Each row has a name. After each piece below comes the name of the row it's from, unless a question asks for something else. Each question is about the rows just above it.

[189  76 136 166  61  86 156  95  78 136  89 201 165  72 188 141  80 138
 191] = S
[ 66 157 117 146 160 165 110 121 152 115 134 111 113 144 132 111 134 149
  85] = Q
[144 134 106 109 125 125 116 143 131 106 145 147 113 130 116 107 138 113
 144] = G
[ 66 157 117 138 160 165 110 121 152 115 134 111 113 144 132 111 134 100
  85] = Y
Move every entry of [106 145] by -1 step of 1. -> [105 144]
Move every entry of [160 165 110] by +1 step of 1. -> [161 166 111]
asked: [ 66 157 117 138 160 165 110 121 152 115 134 111 113 144 132 111 134 100
  85] -> Y

[173  63  46 162 173 131  73 142] : K
[185  75  72 101  93 104  64 134] : Z
[121 117  84 176  75 124  86 121] : R
[147 147  64 116 172 109  93 164] : T
[176 121  86 117  84 125  75 121] : N
[127 124  73  96 162  91  98 152] : A
[190  94  78 118 130  66 119  93] : W
[171 109  97 167  97 161  96 110] : H
Which row holds these entries in another order? [ 75  84  86 117 121 121 125 176] -> N
Which row holds these entries in another order? [ 72  93 134  75 185 104 101  64] -> Z

[138 125 172 108 107  74  81 120] : E
[136 104 172  81 138 108 195  92] : J
[ 93 152  83  79 137 125  99 160] : B
Where do [137 125] appear? -> B
[136 104] with +1 step of 1 on every entry: -> [137 105]

[155 103 112 189 162  74 117 163  82] = P
[ 92 130 154 195 157 130  83  52 131] = D
[172  92  88 156  91 175 166  87 174] = X
[155  74 117 189  82 102 163 112 162] = L
The row with [112 189 162  74 117 163] is -> P
The row with [163 112] is -> L
The row with [155  74 117 189  82 102] is -> L
Put [112 189 162  74 117 163  82 155 103] back in order: which row is it? -> P
Which row holds these entries in another order? [162 112 163 102  82 189 117  74 155] -> L

[109 163 172 134 149  53 105 170  76] = C
[166  68 108 186  71 101  94 135 138] = V
[148 109  94 137  84 182 161  75 183] = F
[163  53 105 110 172 134 170  76 149] = M
Where do [ 94 137  84 182] appear? -> F
asked: [186  71 101  94] -> V
Which row holds these entries in another order? [105 170 149  53 109 134 163  76 172] -> C

[144 127 115 133 101 128 133 139 148 155 116 122  99 121 118 116 155 130
 159 133 156 107 126 129 145 125 135 140 135 129 131  98 128 132 132 111
 134 102 125]  Sifit
[126 131 125 117 126 146 125 123 176 142 111 156 123 117 140 102 140 112
 127 120 134 166 182 127 129 139 128 121 128 135 143  78  98 136 109 145
 132 138 118]  dobi
[144 145 110 143 126 122 150 173  87 145 125 104 130 136 127 138 134 133
 117 144 132 107 126 130 139 126 122 150 137 116  91 143 137 127 131 121
 137 134 122]  davot
[125 115 159  97 131 128 133  99 144 134 102 116 135 128 133 156 122 155
 139 129 125 101 132 133 116 126 129 145 155 127 132 148 118 135 111 138
 155 121 122]  Mefu
[125 115 159  97 131 128 133  99 144 134 102 116 135 128 133 156 122 155
 139 107 125 101 132 133 116 126 129 145 155 127 132 148 118 135 111 138
 155 121 122]  zaso
[125 115 159  97 131 128 133  99 144 134 102 116 135 128 133 156 122 155
 139 107 125 101 132 133 116 126 129 145 155 127 132 148 118 135 111 130
 121 140 129]  Zakav
Shift each entry of [133] by -1 times 1: -> [132]
Put [111 130 121 140 129 125 115 159  97 131 128 133  99 144 134 102 116 135
 128 133 156 122 155 139 107 125 101 132 133 116 126 129 145 155 127 132
 148 118 135] back in order: which row is it? -> Zakav

[155 112 127  58 126 157 141 164  90] -> rus
[161 125 118  55 136 107 151  63 105] -> nudim
[ 87 109 140 135 131  82 125 147  93] -> Vuto
[190 139  92 110 172 122 117 127 100] -> vala
[162 129 113 112  91 106 126 129 108] -> Zar
[157 109 148 141 109  84  96 112 166] -> pek
[162  51 112 139 133 104  80  74 112] -> sef
asked: [157 109 148 141 109] -> pek
asked: [162  51 112] -> sef

[126 128 158 185 115 129 126 113 133 128 128  72 141 137  89 108  90 157
 126 133] -> zevu
[130 127 135 160 144 117 211 116 132 125 129 111 118 118 164 119  94 132
 130 127] -> padep
[109 126 147 130 127 122 138 114 149 104 154 128 141 144 117 130 125 126
 122 124] -> kuz
[130 130 131 194 116 128 142 113 119 130 131 123 125 146 122 129  71 108
 133 120] -> tir
[124 133  88 149 129 128 117 122 139 131 123 170 130  87 146  94 132 143
 127 127] -> riv
[116 132 118 111 117 164 127 144 127 129 119 132 160 125  94 211 135 118
 131 130] -> remas
[104 149 126 125 154 122 122 127 130 147 144 124 114 141 126 109 128 130
 117 138] is which row reordered? -> kuz
[132 211 118 131 160 117 144 111 127 129 116 118 127 125 135  94 164 132
 119 130] is which row reordered? -> remas
[127 130 132  94 119 164 118 118 111 129 125 132 116 211 117 144 160 135
 127 130] is which row reordered? -> padep
[128] with +1 step of 1 on every entry: -> [129]
The row with [131 123 170 130  87] is -> riv
Move every entry of [123 125 146] by -1 step of 1. -> [122 124 145]

[125 135 121 130 131 137 134 134] = tiz
[113 130 131 137 133 135 121 123] = kolif
[125 131 130 137 135 121 133 134] = sege
[121 125 130 131 133 134 135 137] is which row reordered? -> sege
Where do [137 135 121] appear? -> sege
Move every entry of [121] by -1 step of 1. -> [120]
asked: [131 130 137 135 121 133] -> sege
Move every entry of [135 121 130] by -1 step of 1. -> [134 120 129]
asked: [125 135 121 130 131 137 134 134] -> tiz
Which row holds these entries in another order? [134 133 121 135 137 130 131 125] -> sege

[124 127 130 109] -> Kep
[129 123 128 115] -> sotiz
[136 124 126  63] -> vavu
[123] with +1 step of 1 on every entry: -> [124]
asked: [129 123] -> sotiz
[136] with -1 step of 1 on every entry: -> [135]

[126 166 143 179 118 115 136] : Momi
[154 130 148 143 138 183 152] : kulof
[138 159 107 121 134 136 148] : papod
[153 148 183 130 152 138 143] : Kipi
[142 173 179 115 143 118 136] : fazat
Shift each entry of [173] by +1 times 1: -> [174]
[130 138 143 148 152 154 183] is which row reordered? -> kulof
Move every entry of [118] by -1 step of 1. -> [117]
Which row holds [179 115 143 118 136]? -> fazat
Shift each entry of [153 148 183 130] by -1 times 1: -> [152 147 182 129]
Put [130 143 183 148 138 153 152] back in order: which row is it? -> Kipi

[128 120 113  98 177 149 175 127 130 119 129 113 172 160 143 127 107  98
 127 131 132] : purud
[122 146 116 114 127 134 126 134 123 133 128 119 130 133 134 139 130 126
 148 134 126] : vur
[126 116 135 174 158 125 103 126 150 118 127 130 138 139 120 147 132 110
 142 134 121] : pigi
[126 119 127 138 135 126 119 128 129 122 126 140 129 117 133 135 145 123
 127 129 123] : pedim
[124 142 156  45 143 140  66 112 129 131 131 178 139 162 116  95  87 129
 136 131 121] : Gese
[140 156  45 143 128 135 119 140 126 122 129 126 111 113 143  84 113 146
 129 124 129] : tid
[126 116 135 174 158 125 103 126 150 118 127 130 138 139 120 147 132 110
 142 134 132] : num
[125 139 139 172 106 126 150 145 111 121 132 132 125 118 147 153 154 109
 133 128 132] : fuv
Move every entry of [109] by +1 step of 1. -> [110]
Shift each entry of [118] by -1 times 1: -> [117]
[134 126 134 123] with -1 step of 1 on every entry: -> [133 125 133 122]
[140] with -1 step of 1 on every entry: -> [139]
Move every entry of [120 147] by +1 step of 1. -> [121 148]
asked: [142 156  45 143 140] -> Gese
The row with [135 126 119 128 129 122 126 140] is -> pedim

[124 125 134 133 114 124 128 130 131 123 137 120 120 134 136 114 135 131
 125 126] = surip
[121 136 144 160  63 182 147 111 124  92 143  76 148 123 164 197 117  76
 100 149] = Ziz
[133 126 131 131 124 134 135 114 125 125 124 120 123 134 137 135 128 114
 120 130] = fupat
[182 117 123 143 160 121 144  63 100 148  76 197 163  92 149 136 147  76
 111 124] = bozur
Put [114 114 120 120 123 124 124 125 125 126 128 130 131 131 133 134 134 135
 135 137] back in order: which row is it? -> fupat
Put [143  76 148 123 164 197 117  76 100 149 121 136 144 160  63 182 147 111
 124  92] back in order: which row is it? -> Ziz
[128] with +1 step of 1 on every entry: -> [129]
Move every entry of [131 123 137 120] by +1 step of 1. -> [132 124 138 121]

[144 136 131 136 139 115 143  97 134 117 135  77 135] = tob
[123 118 110 144 142  46 108 152 127 123 125 133 125] = tovof
[166 117 123 148 110 126 142 114 143 120 140 142 110] = fitu
asked: [144 136 131 136 139 115 143  97 134] -> tob
[110 126 142 114] with -1 step of 1 on every entry: -> [109 125 141 113]

[150 128 132 116 132 161 137 152  96 106 119 157 104 136 120 169 106 124
 130 128  96 117 122 120 105 128 148 104 152 128 185 121 138 132 144 150
 114 102 154 145 156 119 116  93 128 138 119 140 137 113 113 105 123 135
 165 128 143] -> fup
[149 116 131 115 132 162 136 152  96 107 120 157 104 136 120 169 107 124
 130 138  96 117 128 128 105 127 148 104 150 188 184 120 138 132 143 151
 114 101 153 145 156 119 116  93 165 138 128 140 137 113 112 105 123 135
 165 136 143] -> ded
[149 116 131 115 133 161 136 152  96 106 120 157 104 136 120 169 107 125
 130 137  96 117 128 120 105 126 148 104 150 128 184 128 138 132 144 149
 114 101 153 144 156 119 116  94 165 137 119 139 137 113 113 128 123 135
 165 136 128] -> lol
[149 115 131 114 132 161 137 152  96 106 119 157 103 135 120 168 107 125
 130 138  96 117 121 120 105 126 149 103 151 189 184 120 139 132 144 150
 114 101 128 144 156 119 115  93 165 137 119 140 137 113 113 106 123 135
 166 136 143] -> sopiz
[150 115 132 115 133 161 136 153  96 106 128 157 103 136 120 169 106 124
 130 138 128 116 122 128 105 127 149 103 151 188 184 120 139 128 145 151
 114 101 154 145 157 118 116  92 166 137 119 139 137 128 113 106 122 135
 166 135 143] -> kan
[149 116 131 116 128 162 128 152  96 106 120 128 105 136 120 168 106 125
 130 137  96 117 122 120 105 127 148 104 151 187 184 120 139 128 144 150
 114 128 152 144 128 119 116  93 164 128 120 140 137 128 112 106 124 128
 165 136 143] -> Zor
[150 115 131 115 132 161 136 153  96 105 119 157 103 136 120 169 106 123
 130 138  95 116 121 121 128 126 149 105 151 189 185 120 128 128 145 151
 114 101 153 144 157 120 115  92 166 138 119 141 136 113 112 105 123 136
 166 135 143] -> gimat
[132 132 116 137  96 119 119 122 128 123 135 156 132 137 104 114  93 128
 157 144 113 113 169 138 128 106 120 128 152 128 154 138 165 102 130 145
 143 124 128 162 150 119 116 148 105 150 140 105 152  96 120 121 106 117
 185 136 104] -> Pomel
[149 116 131 116 128 162 128 152  96 106 120 128 105 136 120 168 106 125
 130 137  96 117 122 120 105 127 148 104 151 187 184 120 139 128 144 150
 114 102 153 144 156 119 115  93 165 138 119 140 136 113 113 106 123 135
 165 136 143] -> lonek
[135] with -1 step of 1 on every entry: -> [134]
Which row holds these entries in another order? [128 122 137 165 128 132 140 105 132 104 128 124 137 113 135 128 185  96
 104 113 119 138 138 121 157 114 116 143 116 136 120 150 130 148  96 162
  93 119 156 132 120 128 105 117 150 145 128 152 106 123 119 102 144 106
 169 152 154] -> Pomel
Which row holds these entries in another order? [119 152 104  93 106 130 116 137 123 128 128 140 128 161  96 135 121 138
 132 137 120 185 154 136 124 145 120 102 138 114 156 106 148 113 169 122
 117 116 150 128 165 128 119 150 152  96 105 119 128 113 132 105 104 132
 144 143 157] -> fup
[168 115 130 128  96 149 128 136 184 102 123 150 136 106 122 187 140 139
 143 125 131 135 162 116 105 119 138 120 144 120 113 137 144 165 128 165
 148 105 104 120 127 114 152  93 106 117 106 120 153  96 136 151 116 156
 119 113 128] is which row reordered? -> lonek

[ 68 146 109 141 151 148 109 112 163 145 123 144 162 149 109  89 163 170
 173  96  88  69 196 101 192  92 150 182 183 175 134  70 132 141 169  88
 105 130 181 167 116 122 174 107 108 124  74 119 151 135 113 154 144 140
 122 110 124  79 153 116] -> vab
[123 128 174 122 177 119  99 168 163 145 118 162  93 116  89 149  95 123
  81 145 132 177 120 171  69 130 135  86 102  96 169 147 156 123  73 147
 146 106  64 110 155 171 103 155 138  86 199 161  99 157 111  83 122 129
 172 125 172 156 165 149] -> Namo
[169 141 113 173 174 148 149 132 116 175 109 109 151 196  70 144 116  89
 182 101 124 153 150  74 146 170  68 110 109 181 144 105 141 154 167 122
 112 124 192 130  96 122 135 163 140 151  92  88  88 109 134 183 119 123
  69 107 145 163  79 162] -> muve
[ 77 143  98 174 114 153 105 129 151 163 113 148 142 148 155  88 157 178
 170 104  85 150 172 117 186  92 155 170 163 151 199  73  96 144 151  79
 112  84 176 168 108 147  97 153 106 159 168 160 151 114 100 156 144 137
 124  69 171  77 167 121] -> pag
[ 74 146 115 124 150 149 108 114 163 144 119 147 155 149 106  94 146 165
 159  99  92  76 191 103 185  97 151 177 181 171 131  74 136 141 164 101
 124 132 178 166 127 133 173 107 108 119  76 129 147 139 111 153 143 132
 126 120 126  87 158 117] -> dogiz
[132  78  99 175 142 102 104 167  82 103 147 146 133 109 100 127 161 161
 136 126  99  98 166 171  88  92 106 120 145 107 187  93 149 110  82  90
  92  87  65 120 131 141 117 163 159  92 209 124 111 151 138  79 134 146
 166  74 169 109 116 148] -> tal
[ 86 145 163 172 172 162 155 111 102 177 149  86 146 169 149 145 157  99
 132 119  95  69 118 171 123 135 168 130 120 110 129 174  96  93 147 106
  64  83 122 122 116 156 138 103 123 155  89 123 156 199 128 171 147 125
  99 177 161  81 165  73] is which row reordered? -> Namo
asked: [119 123  69 107 145] -> muve
asked: [ 68 146 109 141 151 148 109 112 163 145 123 144 162 149 109  89 163 170
 173  96  88  69 196 101 192  92 150 182 183 175 134  70 132 141 169  88
 105 130 181 167 116 122 174 107 108 124  74 119 151 135 113 154 144 140
 122 110 124  79 153 116] -> vab
Put [116 153  79 124 110 122 140 144 154 113 135 151 119  74 124 108 107 174
 122 116 167 181 130 105  88 169 141 132  70 134 175 183 182 150  92 192
 101 196  69  88  96 173 170 163  89 109 149 162 144 123 145 163 112 109
 148 151 141 109 146  68] back in order: which row is it? -> vab
Which row holds [104 167  82 103 147]? -> tal

[102 132 159 111  96 114 141  95 164 165 114 106 126 102  90  56 122 134
 116 117 204 118 112 140 129 128 120 120 145 162 103 113 101  94 115 151
 134 116 124 123 118 118 104 121  71]  mog
[184 123 117 123 151 121 134 128 108 147 149 184 104 149 102 140 129 178
 133 142 108  88 136 138 173 141 112 138 125 112 148 190 157 147 145 118
 148  86 128 135 120 183 109 127 145]  pimu
[149 126 129 118 119 123 138 111 129 151 125 153 125 130 103 105 128 178
 127 131 149 107 128 138 154 134 118 133 147 127 131 155 133 122 139 118
 138 101 123 126 121 145  97 120 109]  vaki
[155 127 126 118 132 127 130 112 125 154 132 152 121 132 108 132 127 170
 124 134 139  97 127 142 159 127 116 130 128 129 135 164 140 129 135 122
 141  90 128 129 123 152 114 136 116]  zaguf
[127 127 170 129 128 114 134 164 132 129 142 125 122 132 121 128 139 108
 123  97 124 116 127 135 152 127 118 153 141 129  90 136 126 152 135 130
 140 132 130 112 159 127 116 155 132]  Kob
Shift each entry of [178 127] by +1 times 1: -> [179 128]
[ 90  97 108 112 114 116 116 118 121 122 123 124 125 126 127 127 127 127
 127 128 128 129 129 129 130 130 132 132 132 132 134 135 135 136 139 140
 141 142 152 152 154 155 159 164 170] is which row reordered? -> zaguf

[163 115 118 184 137 111 185 158] : Sov
[134  95 131  68 129 120  86  79] : guk
[134 103 138 116 152 129 122 102] : geti
[118 158 184 111 137 163 185 116] : musi
[ 99 100 142 185 152 141 125 111] : salob
[152] with +1 step of 1 on every entry: -> [153]
Put [158 185 111 137 184 118 115 163] back in order: which row is it? -> Sov
[118 184 137] with -1 step of 1 on every entry: -> [117 183 136]

